Each row has two labels, one from each of two sets.
|  0.01 |  0.76 | -0.01 |  4.69 | -1.56 | -0.16 | -1.22 | -0.11 |  0.25 | -0.51 |  0.68 |  0.13 |  0.87 | -0.39 |  2.50 |  0.99 | : zuzam & zaras
|  0.03 |  1.36 | -0.87 |  5.51 | -1.19 |  1.01 | -3.14 | -1.54 | -0.65 | -0.18 |  1.74 | -0.76 |  0.41 | -0.12 |  1.80 | -0.13 | : zuzam & zaras
| -0.11 |  0.41 |  0.66 |  4.62 | -1.31 |  0.35 | -1.02 |  0.80 | -0.59 | -0.72 |  1.06 |  0.11 | -0.25 | -0.14 |  2.74 |  0.45 | : zuzam & zaras
|  0.04 |  0.18 | -0.57 |  3.74 |  2.07 |  1.53 | -0.14 | -2.28 |  0.00 | -0.22 | -0.58 | -0.34 | -0.14 | -0.36 |  0.12 |  0.69 | : geliv & zaras
| -0.51 | -0.42 | -0.28 |  6.90 | -0.77 | -1.29 | -3.53 |  1.25 | -0.16 | -0.87 |  1.26 | -1.48 |  0.75 |  1.63 |  2.61 | -0.33 | : venu & zaras
|  0.23 |  1.51 | -0.06 |  5.85 |  0.42 |  1.35 | -2.20 |  0.88 | -0.34 | -0.61 |  1.61 | -0.94 | -0.06 | -0.27 |  4.76 | -0.12 | : zuzam & zaras
| -0.32 |  0.52 | -0.08 |  2.72 |  5.05 |  1.04 | -2.12 |  0.93 | -0.36 | -0.84 | -0.86 | -1.51 | -0.39 | -0.51 |  2.66 | -0.92 | : Sisa & zaras
|  0.24 |  1.00 | -0.43 |  3.15 |  1.84 |  3.37 | -1.03 | -3.29 |  0.48 | -0.35 | -0.35 |  1.33 |  0.69 | -0.57 |  1.08 |  0.66 | : geliv & zaras
|  0.19 |  0.70 | -0.94 |  3.04 |  1.80 |  1.57 | -2.31 | -2.52 | -0.02 | -0.47 |  0.23 | -1.45 |  0.47 | -0.43 |  0.32 |  0.03 | : geliv & zaras
| -0.07 | -1.17 |  0.40 |  3.56 |  1.51 |  1.05 | -2.47 |  0.18 | -0.10 | -0.64 | -1.07 |  0.21 |  0.93 |  0.43 |  0.14 |  0.51 | : geliv & zaras
| -0.74 | -0.45 |  0.32 |  4.56 | -0.25 | -1.33 | -0.08 |  2.08 |  0.76 | -0.79 |  0.19 | -4.31 |  0.55 |  0.62 |  4.54 |  0.29 | : venu & zaras
| -0.39 |  1.09 | -0.50 | -0.97 |  3.59 |  0.75 | -1.86 | -2.53 |  0.33 | -0.61 | -0.57 |  1.48 |  0.72 |  0.25 |  0.76 |  0.68 | : Sisa & zaras
|  0.05 |  1.74 | -0.69 |  6.59 | -0.83 |  1.09 | -0.18 |  1.37 | -0.75 |  0.43 |  0.96 |  1.03 | -0.64 | -0.63 |  2.04 | -0.20 | : zuzam & mabip
|  0.06 | -1.14 | -0.04 |  1.83 |  0.21 |  3.76 | -2.82 | -3.54 |  0.12 | -0.24 | -1.30 |  2.54 |  2.66 |  1.94 | -2.16 |  1.60 | : geliv & zaras
| -0.31 | -0.88 | -0.23 |  0.01 |  4.00 |  1.72 | -0.94 | -1.43 |  0.33 | -0.43 | -2.44 |  0.45 |  1.79 |  1.90 | -1.71 |  0.04 | : Sisa & zaras
|  0.13 |  0.85 | -1.21 |  4.78 |  0.59 |  1.67 | -1.68 |  0.25 | -0.14 | -0.18 |  0.20 | -1.48 |  0.05 | -0.74 |  2.11 | -0.20 | : geliv & zaras
| -0.12 | -1.42 |  1.07 |  2.76 |  0.88 |  1.98 |  0.69 | -0.13 | -0.24 |  0.05 | -1.63 | -0.64 |  1.24 | -0.16 | -0.16 |  1.34 | : geliv & zaras
| -0.25 |  1.68 | -0.52 |  4.85 |  1.75 |  0.40 | -3.69 | -0.21 |  0.17 | -0.69 |  0.90 | -2.26 | -0.46 | -1.55 |  2.33 |  0.22 | : geliv & zaras
